Below are the code and all the weights of a small trained network. Each question names an input and a target symbol and asks about switching units off, where a switched-off unit gives its printed mean instead of its output.

import numpy as np


def w(rows, s, z=0):
    codes = np.array(rows[::2]) - 128.0
    scale = np.full(codes.shape[1], s)
    scale[-1] = z or s
    return codes * scale


def norm(h):
    return h / np.sqrt((h * h).mean(-1, keepdims=True) + 1e-5)


def softmax(a):
    e = np.exp(a - a.max(-1, keepdims=True))
    return e / e.sum(-1, keepdims=True)


def log_softmax(a):
    a = a - a.max(-1, keepdims=True)
    return a - np.log(np.exp(a).sum(-1, keepdims=True))


def net(x, mask):
    ids = ['ΘΛΦΨΩαβγδεζμπστ'.index(c) for c in x.split()]
    T = len(ids)
    res = E[ids] + P[:T]
    u = 0
    for l in range(3):
        r = norm(res)
        for j in range(2):
            rows = slice(3 * j, 3 * j + 3)
            q, k, v = (r @ M[l][rows].T for M in (Q, K, V))
            z = softmax(np.where(np.tri(T) > 0, q @ k.T / 3**0.5, -1e9)) @ v
            o = O[l][rows]
            res = res + np.where(mask[u + j], z, o[:, -1]) @ o[:, :-1]
        u += 2
    return log_softmax(norm(res)[-1] @ U[:, :-1].T + U[:, -1])


Q, K, V, O = {}, {}, {}, {}
E = w([
[118,144,69],'Θ',
[173,131,98],'Λ',
[135,149,116],'Φ',
[137,117,26],'Ψ',
[110,127,120],'Ω',
[138,107,66],'α',
[158,138,136],'β',
[91,248,94],'γ',
[132,106,14],'δ',
[152,82,70],'ε',
[78,113,24],'ζ',
[149,166,139],'μ',
[123,154,77],'π',
[112,82,52],'σ',
[96,123,144],'τ',
],0.018)
P = w([
[106,62,255],'0',
[236,185,115],'1',
[227,169,123],'2',
[193,157,125],'3',
[176,178,121],'4',
[133,107,108],'5',
[118,95,125],'6',
[145,166,93],'7',
[147,175,69],'8',
[158,163,42],'9',
],0.0051)
Q[0] = w([
[169,8,152],'0.h0',
[150,185,124],'0.h0',
[125,168,165],'0.h0',
[104,138,155],'0.h1',
[120,82,109],'0.h1',
[151,172,137],'0.h1',
],0.012)
K[0] = w([
[131,77,157],'0.h0',
[125,167,124],'0.h0',
[157,153,189],'0.h0',
[126,189,128],'0.h1',
[192,119,153],'0.h1',
[252,100,151],'0.h1',
],0.012)
V[0] = w([
[198,206,34],'0.h0',
[146,158,177],'0.h0',
[195,237,148],'0.h0',
[137,195,92],'0.h1',
[25,41,80],'0.h1',
[195,254,122],'0.h1',
],0.0053)
O[0] = w([
[228,58,107,254],'0.h0',
[161,47,153,103],'0.h0',
[106,71,45,172],'0.h0',
[72,185,113,173],'0.h1',
[191,160,159,130],'0.h1',
[106,242,3,172],'0.h1',
],0.0047,0.0049)
Q[1] = w([
[212,101,47],'1.h0',
[122,209,132],'1.h0',
[137,10,185],'1.h0',
[184,210,254],'1.h1',
[16,126,211],'1.h1',
[62,189,73],'1.h1',
],0.0071)
K[1] = w([
[119,65,170],'1.h0',
[98,188,16],'1.h0',
[88,138,195],'1.h0',
[103,141,7],'1.h1',
[135,127,113],'1.h1',
[150,215,137],'1.h1',
],0.011)
V[1] = w([
[154,182,6],'1.h0',
[150,113,254],'1.h0',
[111,218,39],'1.h0',
[200,245,140],'1.h1',
[51,63,42],'1.h1',
[190,45,66],'1.h1',
],0.0075)
O[1] = w([
[82,77,177,254],'1.h0',
[148,203,136,19],'1.h0',
[56,97,149,210],'1.h0',
[110,107,253,176],'1.h1',
[130,150,30,118],'1.h1',
[144,118,105,138],'1.h1',
],0.0063,0.0066)
Q[2] = w([
[203,177,206],'2.h0',
[159,74,224],'2.h0',
[120,43,80],'2.h0',
[181,81,61],'2.h1',
[2,220,125],'2.h1',
[89,36,149],'2.h1',
],0.009)
K[2] = w([
[72,51,57],'2.h0',
[58,153,55],'2.h0',
[134,203,218],'2.h0',
[250,152,100],'2.h1',
[13,144,69],'2.h1',
[145,87,129],'2.h1',
],0.014)
V[2] = w([
[44,61,134],'2.h0',
[104,125,216],'2.h0',
[108,49,18],'2.h0',
[132,80,98],'2.h1',
[179,130,143],'2.h1',
[97,249,94],'2.h1',
],0.011)
O[2] = w([
[146,48,213,16],'2.h0',
[255,119,171,125],'2.h0',
[76,78,123,4],'2.h0',
[229,27,103,201],'2.h1',
[155,171,44,94],'2.h1',
[38,134,127,117],'2.h1',
],0.0078,0.0027)
U = w([
[95,64,125,39],'Θ',
[11,194,166,198],'Λ',
[69,66,193,197],'Φ',
[117,75,104,153],'Ψ',
[155,97,136,90],'Ω',
[120,102,77,3],'α',
[116,159,99,139],'β',
[186,152,145,119],'γ',
[74,67,94,96],'δ',
[163,181,132,168],'ε',
[174,180,124,253],'ζ',
[118,168,105,109],'μ',
[180,151,232,222],'π',
[139,138,95,88],'σ',
[111,129,93,57],'τ',
],0.013,0.0036)

Each question gives the input, a string of symbols that net reads in full, and the target symbol t.
The units are the heads (3 rows each of Q, K, V and O). Each row of codes is followed by its name. A weight is (code - 128) times the scale printed after its matrix; where a second scale follows, it is the last column's (O and U).
mask holds one flag per head, layer by layer. A switched-off head (its flag False) gives its mean, the last column of its rows in O, instead of its output. The means were averaged over made-up inputs and are rounded, as every weight is.
A unit's drop is (log p(t) with every unit on - log p(t) with that unit switched off) / (log p(t) with every unit on - log p(t) with every unit switched off).
The circuit of an input: a set's keep is (log p(t) with only the set's units on - log p(t) with every unit switched off) / (log p(t) with every unit on - log p(t) with every unit switched off). Starting from all 6 units, units are removed one at a time, each time the one whose removal leaves the highest keep (on an exact tie, the one counted first), for as long as the keep stays at least 0.8.
units of the circuit, in order: the units of the circuit, biggest drop first
unit that matters most: the unit with the biggest drop
which heads matter: for each layer, one digit per head in row order, 1 if its drop is at least 0.15 and else 0, layers parted by /
drop of u: that unit's drop, to one decimal
input γ π ε α μ β γ, target Φ: units of the circuit, in order	1.h0, 2.h0
input Θ μ ζ, target π: units of the circuit, in order	1.h1, 0.h0, 2.h0, 0.h1
input γ π π γ β Φ, target Φ: units of the circuit, in order	1.h0
input Θ τ Θ γ Ω γ Ψ π, target π: units of the circuit, in order	2.h0, 1.h1
input Θ δ Θ Φ, target π: which heads matter	11 / 01 / 00
input γ γ Ψ ζ Θ, target Φ: which heads matter	01 / 10 / 10
input γ τ γ β, target Φ: which heads matter	01 / 10 / 00
input Θ Λ π, target π: units of the circuit, in order	0.h0, 1.h1, 0.h1
input γ γ Θ, target Φ: units of the circuit, in order	1.h0, 0.h1, 2.h0, 1.h1
input Θ τ Ψ, target π: units of the circuit, in order	1.h1, 0.h1, 0.h0, 2.h0
input Θ γ γ α, target π: units of the circuit, in order	1.h1, 0.h0, 0.h1, 2.h0
input Θ μ Λ, target π: units of the circuit, in order	0.h0, 1.h1, 0.h1
input Θ Θ μ τ γ Λ, target π: units of the circuit, in order	1.h1, 0.h1, 0.h0, 2.h0
input γ γ τ δ β μ, target Φ: unit that matters most	0.h1
input γ Φ μ π Λ Θ β Ω Θ γ, target Φ: units of the circuit, in order	2.h0, 1.h0, 0.h1
input Θ π Φ β Θ, target π: units of the circuit, in order	1.h1, 0.h0, 2.h0, 0.h1
input Θ γ τ τ γ τ, target π: drop of 2.h1	0.0
input Θ δ Θ, target π: drop of 0.h1	0.4
input Θ Θ Ψ α ζ Λ Θ ε ζ τ, target π: drop of 2.h1	0.1
